Here is a tiny trained network, its code and every weight. The questions are about switching its units off for an input and a class, where a switched-off unit gives its printed mean instead of its output.

import numpy as np


def w(rows, s, z=0):
    codes = np.array(rows[::2]) - 128.0
    scale = np.full(codes.shape[1], s)
    scale[-1] = z or s
    return codes * scale


def norm(h):
    return h / np.sqrt((h * h).mean(-1, keepdims=True) + 1e-5)


def f(y):
    return y / 2 * (1 + np.tanh(0.7978845608 * (y + 0.044715 * y**3)))


def log_softmax(a):
    a = a - a.max(-1, keepdims=True)
    return a - np.log(np.exp(a).sum(-1, keepdims=True))


def net(x, mask):
    res = np.array(x, float).reshape(1, 6) / 4 @ E
    u = 0
    for l in range(2):
        y = f(norm(res) @ A[l][:, :-1].T + A[l][:, -1])
        res = res + np.where(mask[u : u + 9], y, B[l][:, -1]) @ B[l][:, :-1]
        u += 9
    return log_softmax(norm(res)[-1] @ U[:, :-1].T + U[:, -1])


A, B = {}, {}
E = w([
[88,98,58,183,104,128,120],'x0',
[254,109,116,159,50,145,98],'x1',
[90,196,59,130,71,144,59],'x2',
[78,43,132,33,87,121,172],'x3',
[116,64,133,148,144,43,83],'x4',
[152,20,172,97,82,150,62],'x5',
],0.0074)
A[0] = w([
[141,105,213,55,118,93,130,96],'L0N1',
[71,246,111,138,96,226,72,220],'L0N2',
[195,83,221,98,97,162,122,196],'L0N3',
[144,126,121,94,88,164,2,141],'L0N4',
[119,176,103,104,89,205,170,3],'L0N5',
[129,137,120,200,53,145,192,11],'L0N6',
[159,99,120,161,74,191,86,3],'L0N7',
[107,132,166,153,156,98,73,74],'L0N8',
[191,144,137,148,144,65,121,231],'L0N9',
],0.0094,0.0021)
B[0] = w([
[210,66,129,169,141,196,221,198],'L0N1',
[55,169,176,95,121,86,139,254],'L0N2',
[190,140,190,130,73,96,168,237],'L0N3',
[132,108,145,211,94,106,98,198],'L0N4',
[103,158,33,83,216,120,44,166],'L0N5',
[193,130,46,154,199,137,80,146],'L0N6',
[123,104,111,133,88,59,1,168],'L0N7',
[106,93,175,77,237,105,64,144],'L0N8',
[83,198,187,104,167,111,181,178],'L0N9',
],0.0086,0.0062)
A[1] = w([
[104,189,169,142,181,74,144,251],'L1N1',
[191,56,129,187,110,110,96,81],'L1N2',
[92,90,16,127,133,158,211,73],'L1N3',
[164,181,55,104,179,144,141,163],'L1N4',
[203,217,96,179,121,75,157,202],'L1N5',
[44,66,148,180,159,55,159,246],'L1N6',
[172,204,126,255,82,157,145,226],'L1N7',
[82,123,149,61,90,176,155,219],'L1N8',
[144,82,165,129,98,95,85,40],'L1N9',
],0.01,0.0023)
B[1] = w([
[130,202,97,164,113,172,82,255],'L1N1',
[170,113,72,41,169,56,41,205],'L1N2',
[38,70,37,131,169,121,135,173],'L1N3',
[104,128,163,206,134,1,37,170],'L1N4',
[37,185,150,46,116,122,99,214],'L1N5',
[183,161,172,131,65,207,98,252],'L1N6',
[116,89,186,59,57,99,124,210],'L1N7',
[116,141,18,132,64,147,170,181],'L1N8',
[185,74,61,130,179,92,103,172],'L1N9',
],0.0089,0.0065)
U = w([
[96,142,85,160,211,80,119,86],'0',
[80,251,160,115,101,121,92,169],'1',
[181,114,115,197,167,107,171,2],'2',
[90,158,61,116,131,153,212,95],'3',
[203,66,146,99,86,64,71,155],'4',
[114,39,103,131,105,205,184,130],'5',
[234,76,198,76,130,134,245,131],'6',
[192,150,179,175,231,163,107,120],'7',
],0.017,0.011)

Each question gives the input, the list of numbers given to net, and the class t.
The units are the neurons (one row each of A and B). Each row of codes is followed by its name. A weight is (code - 128) times the scale printed after its matrix; where a second scale follows, it is the last column's (A, B and U).
mask holds one flag per neuron, layer by layer. A switched-off neuron (its flag False) gives its mean, the last column of its row in B, instead of its output. The means were averaged over made-up inputs and are rounded, as every weight is.
A unit's drop is (log p(t) with every unit on - log p(t) with that unit switched off) / (log p(t) with every unit on - log p(t) with every unit switched off).
The circuit of an input: a set's keep is (log p(t) with only the set's units on - log p(t) with every unit switched off) / (log p(t) with every unit on - log p(t) with every unit switched off). Starting from the 12 units with the biggest drops (on a tie, the unit counted first), units are removed one at a time, each time the one whose removal leaves the highest keep (on an exact tie, the one counted first), for as long as the keep stays at least 0.8.
circuit, biggest first: the units of the circuit, biggest drop first
most important unit: the unit with the biggest drop
top k neurons: the k neurons with the biggest drops, biggest first
top k neurons in layer l: the k neurons of layer l with the biggest drops, biggest first
drop of u: that unit's drop, to one decimal
input [-4,-3,-8,0,-7,-4], class 3: top neuron in layer 1 -> (L1N6)
input [2,2,-1,3,-6,0], class 0: circuit, biggest first -> (L0N5; L1N6)
input [-5,-3,-3,-5,7,-2], class 7: circuit, biggest first -> (L0N8; L0N2)
input [8,-4,1,4,-2,1], class 3: top 2 neurons in layer 1 -> (L1N8; L1N7)
input [-6,-8,-2,3,1,-2], class 3: top 4 neurons -> (L0N3; L1N8; L0N4; L1N7)
input [-4,-8,-8,-3,-3,-1], class 7: top 2 neurons in layer 0 -> (L0N2; L0N3)
input [6,8,-8,2,-5,-8], class 1: top 3 neurons -> (L1N5; L0N1; L1N7)
input [-4,-2,-1,4,-6,2], class 6: top 2 neurons -> (L0N3; L0N1)
input [8,3,-8,-7,-6,2], class 4: top 2 neurons in layer 1 -> (L1N7; L1N2)
input [-6,-4,2,-5,6,2], class 7: top 3 neurons -> (L0N8; L1N5; L0N2)
input [3,2,7,-2,-7,8], class 4: top 2 neurons in layer 0 -> (L0N4; L0N7)
input [-2,-4,1,6,-5,-4], class 3: top 3 neurons in layer 1 -> (L1N8; L1N3; L1N5)
input [-8,-8,4,8,4,5], class 6: drop of L0N1 -> 0.2
input [-2,-3,1,-3,3,3], class 7: drop of L0N8 -> 0.5
input [-1,-4,5,5,-1,2], class 3: drop of L1N8 -> 0.2
input [1,-5,4,6,8,-1], class 5: most important unit -> L0N2
input [0,-6,-4,-2,1,3], class 6: drop of L0N3 -> -0.1
